Below are the code and all the weights of a small trained network. Each question names an input and a target symbol and asks about switching units off, where a switched-off unit gives its printed mean instead of its output.

import numpy as np


def w(rows, s, z=0):
    codes = np.array(rows[::2]) - 128.0
    scale = np.full(codes.shape[1], s)
    scale[-1] = z or s
    return codes * scale


def norm(h):
    return h / np.sqrt((h * h).mean(-1, keepdims=True) + 1e-5)


def f(y):
    return y / 2 * (1 + np.tanh(0.7978845608 * (y + 0.044715 * y**3)))


def softmax(a):
    e = np.exp(a - a.max(-1, keepdims=True))
    return e / e.sum(-1, keepdims=True)


def log_softmax(a):
    a = a - a.max(-1, keepdims=True)
    return a - np.log(np.exp(a).sum(-1, keepdims=True))


def net(x, mask):
    ids = ['αβεξσω'.index(c) for c in x.split()]
    T = len(ids)
    res = E[ids] + P[:T]
    u = 0
    for l in range(2):
        r = norm(res)
        for j in range(3):
            rows = slice(2 * j, 2 * j + 2)
            q, k, v = (r @ M[l][rows].T for M in (Q, K, V))
            z = softmax(np.where(np.tri(T) > 0, q @ k.T / 2**0.5, -1e9)) @ v
            o = O[l][rows]
            res = res + np.where(mask[u + j], z, o[:, -1]) @ o[:, :-1]
        u += 3
        y = f(norm(res) @ A[l][:, :-1].T + A[l][:, -1])
        res = res + np.where(mask[u : u + 12], y, B[l][:, -1]) @ B[l][:, :-1]
        u += 12
    return log_softmax(norm(res)[-1] @ U[:, :-1].T + U[:, -1])


Q, K, V, O, A, B = {}, {}, {}, {}, {}, {}
E = w([
[225,179,147,91,190,145,120],'α',
[156,205,139,67,117,68,170],'β',
[64,178,120,48,201,186,200],'ε',
[190,67,147,44,149,227,52],'ξ',
[128,90,192,170,65,92,83],'σ',
[99,118,109,152,172,186,3],'ω',
],0.017)
P = w([
[73,167,206,119,150,11,114],'0',
[108,187,153,144,134,65,139],'1',
[137,179,131,155,116,87,162],'2',
[159,155,104,160,108,110,169],'3',
[179,132,87,162,88,127,169],'4',
[197,116,69,158,70,145,160],'5',
],0.011)
Q[0] = w([
[149,112,202,73,154,145,142],'0.h1',
[120,181,147,122,107,122,126],'0.h1',
[7,143,80,120,76,112,120],'0.h2',
[75,63,154,134,91,139,110],'0.h2',
[51,96,181,88,105,137,121],'0.h3',
[75,94,61,156,131,122,130],'0.h3',
],0.012)
K[0] = w([
[150,153,143,56,131,152,159],'0.h1',
[107,145,113,161,115,105,158],'0.h1',
[86,165,254,91,216,107,83],'0.h2',
[158,148,221,172,165,108,119],'0.h2',
[74,170,197,90,133,85,119],'0.h3',
[129,146,166,99,200,108,119],'0.h3',
],0.011)
V[0] = w([
[54,206,85,69,142,191,174],'0.h1',
[69,115,195,125,127,160,70],'0.h1',
[214,219,87,84,48,154,45],'0.h2',
[102,175,143,230,215,172,78],'0.h2',
[162,39,74,82,153,184,171],'0.h3',
[138,131,130,83,98,164,255],'0.h3',
],0.006)
O[0] = w([
[188,68,119,148,114,24,120,254],'0.h1',
[112,254,57,128,56,201,191,140],'0.h1',
[124,106,230,165,140,95,159,133],'0.h2',
[171,62,149,133,11,116,126,157],'0.h2',
[101,157,120,205,112,103,158,81],'0.h3',
[148,158,103,174,151,140,69,133],'0.h3',
],0.0076,0.0055)
A[0] = w([
[175,57,145,123,136,111,161,74],'0.n1',
[207,144,136,166,39,96,141,102],'0.n2',
[37,16,154,61,175,133,95,143],'0.n3',
[143,152,132,198,162,116,91,135],'0.n4',
[96,111,146,136,49,245,113,3],'0.n5',
[21,189,90,166,180,173,68,154],'0.n6',
[135,127,84,125,95,106,30,85],'0.n7',
[190,143,62,149,173,112,172,55],'0.n8',
[177,52,15,155,93,178,171,112],'0.n9',
[2,60,181,100,217,154,218,105],'0.n10',
[70,152,185,110,110,112,219,168],'0.n11',
[127,95,115,192,128,146,125,54],'0.n12',
],0.0083,0.0027)
B[0] = w([
[78,146,93,94,125,186,154,160],'0.n1',
[165,89,112,166,103,187,92,181],'0.n2',
[188,7,105,121,97,27,183,155],'0.n3',
[84,71,109,111,83,121,183,136],'0.n4',
[191,236,122,182,222,182,51,185],'0.n5',
[125,1,220,60,51,103,183,176],'0.n6',
[176,105,166,76,127,178,130,141],'0.n7',
[96,202,131,103,170,83,120,254],'0.n8',
[99,213,87,213,133,95,156,190],'0.n9',
[195,86,110,73,73,138,94,234],'0.n10',
[158,73,131,100,104,165,113,227],'0.n11',
[191,168,167,99,181,66,205,107],'0.n12',
],0.008,0.0043)
Q[1] = w([
[144,63,180,139,130,156,59],'1.h1',
[71,141,190,103,2,197,146],'1.h1',
[188,165,208,103,57,160,83],'1.h2',
[68,54,199,136,71,54,171],'1.h2',
[135,115,126,119,136,58,156],'1.h3',
[86,124,97,145,108,165,150],'1.h3',
],0.0083)
K[1] = w([
[193,190,148,99,146,155,87],'1.h1',
[72,115,170,121,99,44,57],'1.h1',
[150,61,170,242,110,234,66],'1.h2',
[114,176,254,31,122,106,86],'1.h2',
[114,132,51,79,134,83,101],'1.h3',
[30,104,147,165,64,168,189],'1.h3',
],0.0087)
V[1] = w([
[152,188,145,138,91,127,119],'1.h1',
[86,156,112,90,174,188,34],'1.h1',
[109,63,112,189,99,159,105],'1.h2',
[76,1,136,98,206,146,104],'1.h2',
[128,142,79,172,161,158,196],'1.h3',
[54,135,121,174,101,194,112],'1.h3',
],0.0076)
O[1] = w([
[56,85,161,144,154,116,106,137],'1.h1',
[149,140,64,110,10,10,241,140],'1.h1',
[54,139,178,2,55,47,183,54],'1.h2',
[142,102,88,208,103,155,178,112],'1.h2',
[156,178,224,97,206,77,74,58],'1.h3',
[198,91,108,192,223,117,117,2],'1.h3',
],0.0065,0.0081)
A[1] = w([
[121,22,143,122,54,110,166,137],'1.n1',
[126,125,89,117,114,99,128,177],'1.n2',
[139,136,123,108,122,120,140,83],'1.n3',
[38,132,119,250,152,84,103,14],'1.n4',
[129,117,75,124,87,166,131,58],'1.n5',
[105,65,129,121,78,166,102,145],'1.n6',
[151,70,125,103,63,107,98,56],'1.n7',
[157,95,201,136,114,133,95,149],'1.n8',
[112,141,119,132,123,100,94,82],'1.n9',
[132,131,135,200,118,81,193,5],'1.n10',
[113,138,157,148,189,95,112,41],'1.n11',
[134,150,150,120,110,128,137,152],'1.n12',
],0.019,0.0029)
B[1] = w([
[175,55,60,102,78,62,177,250],'1.n1',
[136,116,143,170,110,192,110,171],'1.n2',
[112,93,159,129,121,146,143,153],'1.n3',
[143,22,251,195,165,208,247,133],'1.n4',
[99,90,187,140,114,163,75,212],'1.n5',
[128,118,112,118,143,76,158,212],'1.n6',
[127,110,121,107,167,98,189,215],'1.n7',
[97,114,117,124,88,199,124,169],'1.n8',
[159,155,123,172,165,130,100,128],'1.n9',
[148,95,183,189,227,206,208,126],'1.n10',
[62,45,145,113,90,103,103,137],'1.n11',
[85,106,107,182,137,119,123,153],'1.n12',
],0.012,0.013)
U = w([
[89,65,166,67,81,238,126,24],'α',
[38,77,173,79,192,60,96,158],'β',
[168,178,44,94,142,123,133,246],'ε',
[107,93,176,174,204,137,221,136],'ξ',
[90,181,221,3,97,111,219,10],'σ',
[131,44,78,48,102,96,225,220],'ω',
],0.0066,0.0014)

Each question gives the input, a string of symbols that net reads in full, and the target symbol t.
The units are the heads (2 rows each of Q, K, V and O) and the neurons (one row each of A and B). Each row of codes is followed by its name. A weight is (code - 128) times the scale printed after its matrix; where a second scale follows, it is the last column's (O, A, B and U).
mask holds one flag per unit, layer by layer, with each layer's heads first. A switched-off unit (its flag False) gives its mean, the last column of its rows in O or B, instead of its output. The means were averaged over made-up inputs and are rounded, as every weight is.
A unit's drop is (log p(t) with every unit on - log p(t) with that unit switched off) / (log p(t) with every unit on - log p(t) with every unit switched off).
The circuit of an input: a set's keep is (log p(t) with only the set's units on - log p(t) with every unit switched off) / (log p(t) with every unit on - log p(t) with every unit switched off). Starting from the 12 units with the biggest drops (on a tie, the unit counted first), units are removed one at a time, each time the one whose removal leaves the highest keep (on an exact tie, the one counted first), for as long as the keep stays at least 0.8.
circuit, biggest first: the units of the circuit, biggest drop first
most important unit: the unit with the biggest drop
top k neurons: the k neurons with the biggest drops, biggest first
which heads matter: for each layer, one digit per head in row order, 1 if its drop is at least 0.15 and else 0, layers parted by /
drop of u: that unit's drop, to one decimal
input ξ ε σ ε, target α: most important unit : 0.h1
input α ε ε α σ β, target σ: circuit, biggest first : [0.h2 1.n1 1.h2]
input β σ σ, target α: which heads matter : 101 / 000
input β ε ε ξ α α, target α: top 3 neurons : [0.n2 1.n1 1.n8]
input ε β ε ξ β, target ξ: circuit, biggest first : [0.h2 1.n10 1.n1]
input ε ω α ε ε ω, target α: top 3 neurons : [0.n5 0.n6 0.n8]
input ω ω ε ε α α, target α: circuit, biggest first : [0.h2 1.n1 1.n8 1.h1]
input ξ α ω ω α ω, target ε: which heads matter : 111 / 010
input ω ε ω ω, target ε: which heads matter : 111 / 011
input ω α β β, target β: which heads matter : 110 / 100
input ξ α ε ξ, target α: top 3 neurons : [0.n6 1.n1 0.n10]
input σ β β ω ε ω, target α: top 3 neurons : [0.n5 0.n6 0.n9]
input β β α β, target β: which heads matter : 010 / 000
input ε ε α ε ε, target ξ: most important unit : 0.h3
input ε ε ε β α, target β: top 3 neurons : [1.n11 1.n1 0.n8]
input ξ ξ ω ε ξ, target ε: top 4 neurons : [0.n5 0.n9 0.n10 0.n11]
input ε α ξ α, target ξ: top 3 neurons : [0.n8 1.n10 1.n1]
input ε ε ε σ α, target σ: top 3 neurons : [1.n1 1.n5 0.n8]
input α α α σ β, target σ: top 2 neurons : [1.n1 0.n6]
input ω β σ α α σ, target α: top 3 neurons : [0.n5 1.n1 1.n8]
input ε α β, target ε: top neuron : [1.n5]
input α β ε σ α, target σ: drop of 0.n11 : 0.3
